Below is a small trained network, with its code and all its weights. Each question gives an input and a class and asks what happens when units are switched off, that is, made to give their printed mean instead of their output.

import numpy as np


def w(rows, s, z=0):
    codes = np.array(rows[::2]) - 128.0
    scale = np.full(codes.shape[1], s)
    scale[-1] = z or s
    return codes * scale


def norm(h):
    return h / np.sqrt((h * h).mean(-1, keepdims=True) + 1e-5)


def f(y):
    return y / 2 * (1 + np.tanh(0.7978845608 * (y + 0.044715 * y**3)))


def log_softmax(a):
    a = a - a.max(-1, keepdims=True)
    return a - np.log(np.exp(a).sum(-1, keepdims=True))


def net(x, mask):
    res = np.array(x, float).reshape(1, 7) / 4 @ E
    u = 0
    for l in range(3):
        y = f(norm(res) @ A[l][:, :-1].T + A[l][:, -1])
        res = res + np.where(mask[u : u + 5], y, B[l][:, -1]) @ B[l][:, :-1]
        u += 5
    return log_softmax(norm(res)[-1] @ U[:, :-1].T + U[:, -1])


A, B = {}, {}
E = w([
[128,130,127],'x0',
[109,45,53],'x1',
[126,125,128],'x2',
[93,161,81],'x3',
[193,157,2],'x4',
[129,131,130],'x5',
[128,125,126],'x6',
],0.0093)
A[0] = w([
[170,42,133,69],'L0N0',
[173,61,34,2],'L0N1',
[25,139,254,51],'L0N2',
[181,59,207,221],'L0N3',
[2,188,107,150],'L0N4',
],0.0084,0.002)
B[0] = w([
[230,142,191,146],'L0N0',
[139,102,104,183],'L0N1',
[115,88,141,253],'L0N2',
[177,55,23,204],'L0N3',
[65,139,254,171],'L0N4',
],0.0099,0.005)
A[1] = w([
[188,186,125,221],'L1N0',
[245,38,155,250],'L1N1',
[194,105,196,60],'L1N2',
[177,124,138,210],'L1N3',
[197,127,224,151],'L1N4',
],0.012,0.0024)
B[1] = w([
[192,162,234,169],'L1N0',
[178,121,68,254],'L1N1',
[87,169,45,157],'L1N2',
[74,191,146,158],'L1N3',
[105,1,80,178],'L1N4',
],0.01,0.0083)
A[2] = w([
[167,41,105,139],'L2N0',
[116,136,89,206],'L2N1',
[173,88,182,110],'L2N2',
[96,162,49,253],'L2N3',
[2,161,1,203],'L2N4',
],0.009,0.0042)
B[2] = w([
[104,187,69,253],'L2N0',
[6,206,175,190],'L2N1',
[189,106,104,144],'L2N2',
[2,196,213,233],'L2N3',
[61,44,168,212],'L2N4',
],0.0066,0.0042)
U = w([
[48,79,69,254],'0',
[239,178,123,150],'1',
[77,85,235,96],'2',
[124,250,205,104],'3',
[165,44,53,69],'4',
[168,164,1,52],'5',
[22,89,171,51],'6',
],0.0099,0.0039)

Each question gives the input, the list of numbers given to net, and the class t.
The units are the neurons (one row each of A and B). Each row of codes is followed by its name. A weight is (code - 128) times the scale printed after its matrix; where a second scale follows, it is the last column's (A, B and U).
mask holds one flag per neuron, layer by layer. A switched-off neuron (its flag False) gives its mean, the last column of its row in B, instead of its output. The means were averaged over made-up inputs and are rounded, as every weight is.
A unit's drop is (log p(t) with every unit on - log p(t) with that unit switched off) / (log p(t) with every unit on - log p(t) with every unit switched off).
The circuit of an input: a set's keep is (log p(t) with only the set's units on - log p(t) with every unit switched off) / (log p(t) with every unit on - log p(t) with every unit switched off). Starting from the 12 units with the biggest drops (on a tie, the unit counted first), units are removed one at a time, each time the one whose removal leaves the highest keep (on an exact tie, the one counted first), for as long as the keep stays at least 0.8.
units of the circuit, in order: the units of the circuit, biggest drop first
most important unit: the unit with the biggest drop
top k neurons: the k neurons with the biggest drops, biggest first
k most important neurons of layer l: the k neurons of layer l with the biggest drops, biggest first
drop when u is switched off: that unit's drop, to one decimal
input [-6,-3,-3,8,6,-2,3], class 3: most important unit : L1N0
input [2,-6,5,-8,-1,8,-3], class 0: top 2 neurons : [L1N4, L1N2]
input [0,-8,1,8,-2,-1,5], class 2: 2 most important neurons of layer 0 : [L0N4, L0N2]
input [6,-1,4,3,4,-4,-8], class 3: units of the circuit, in order : [L1N0, L0N3, L1N1]
input [8,0,1,-2,4,0,4], class 1: 2 most important neurons of layer 0 : [L0N3, L0N2]
input [-5,-2,7,4,8,1,1], class 3: 3 most important neurons of layer 1 : [L1N1, L1N0, L1N4]
input [-5,8,1,5,0,-7,-7], class 6: units of the circuit, in order : [L0N3, L1N1, L2N4]
input [1,-3,-5,-7,-2,-8,3], class 0: units of the circuit, in order : [L1N2, L1N0]
input [6,-1,0,1,2,-1,6], class 3: top 2 neurons : [L1N4, L1N1]
input [4,-5,-3,-2,-3,8,5], class 0: units of the circuit, in order : [L1N4, L1N2]
input [-6,-1,6,3,7,8,6], class 3: top 2 neurons : [L0N3, L1N1]
input [2,-1,8,-3,8,0,-2], class 1: units of the circuit, in order : [L1N0, L0N3]
input [-3,1,-3,-3,-6,-5,0], class 4: units of the circuit, in order : [L0N3, L1N1]
input [1,-2,-3,5,4,0,2], class 3: most important unit : L1N0
input [5,-2,0,-2,-5,5,4], class 0: 2 most important neurons of layer 1 : [L1N0, L1N2]
input [1,6,0,-6,-5,-8,-6], class 4: 2 most important neurons of layer 0 : [L0N3, L0N0]
input [8,-4,1,-7,0,0,1], class 0: 3 most important neurons of layer 1 : [L1N4, L1N2, L1N3]
input [0,-3,6,0,1,1,-2], class 1: top 2 neurons : [L2N3, L2N1]
input [-7,-6,6,-5,-8,-5,0], class 0: 2 most important neurons of layer 0 : [L0N3, L0N4]
input [4,0,-4,7,-2,-7,-2], class 2: units of the circuit, in order : [L0N4]
input [5,-2,-7,3,6,5,2], class 3: drop when L2N1 is switched off : 0.0
input [-4,0,-6,8,-2,4,2], class 2: drop when L0N3 is switched off : 0.0
input [2,-1,-5,-2,2,5,-5], class 1: drop when L1N0 is switched off : 0.6
input [-5,-6,-8,-4,-6,2,7], class 0: drop when L1N0 is switched off : 0.1
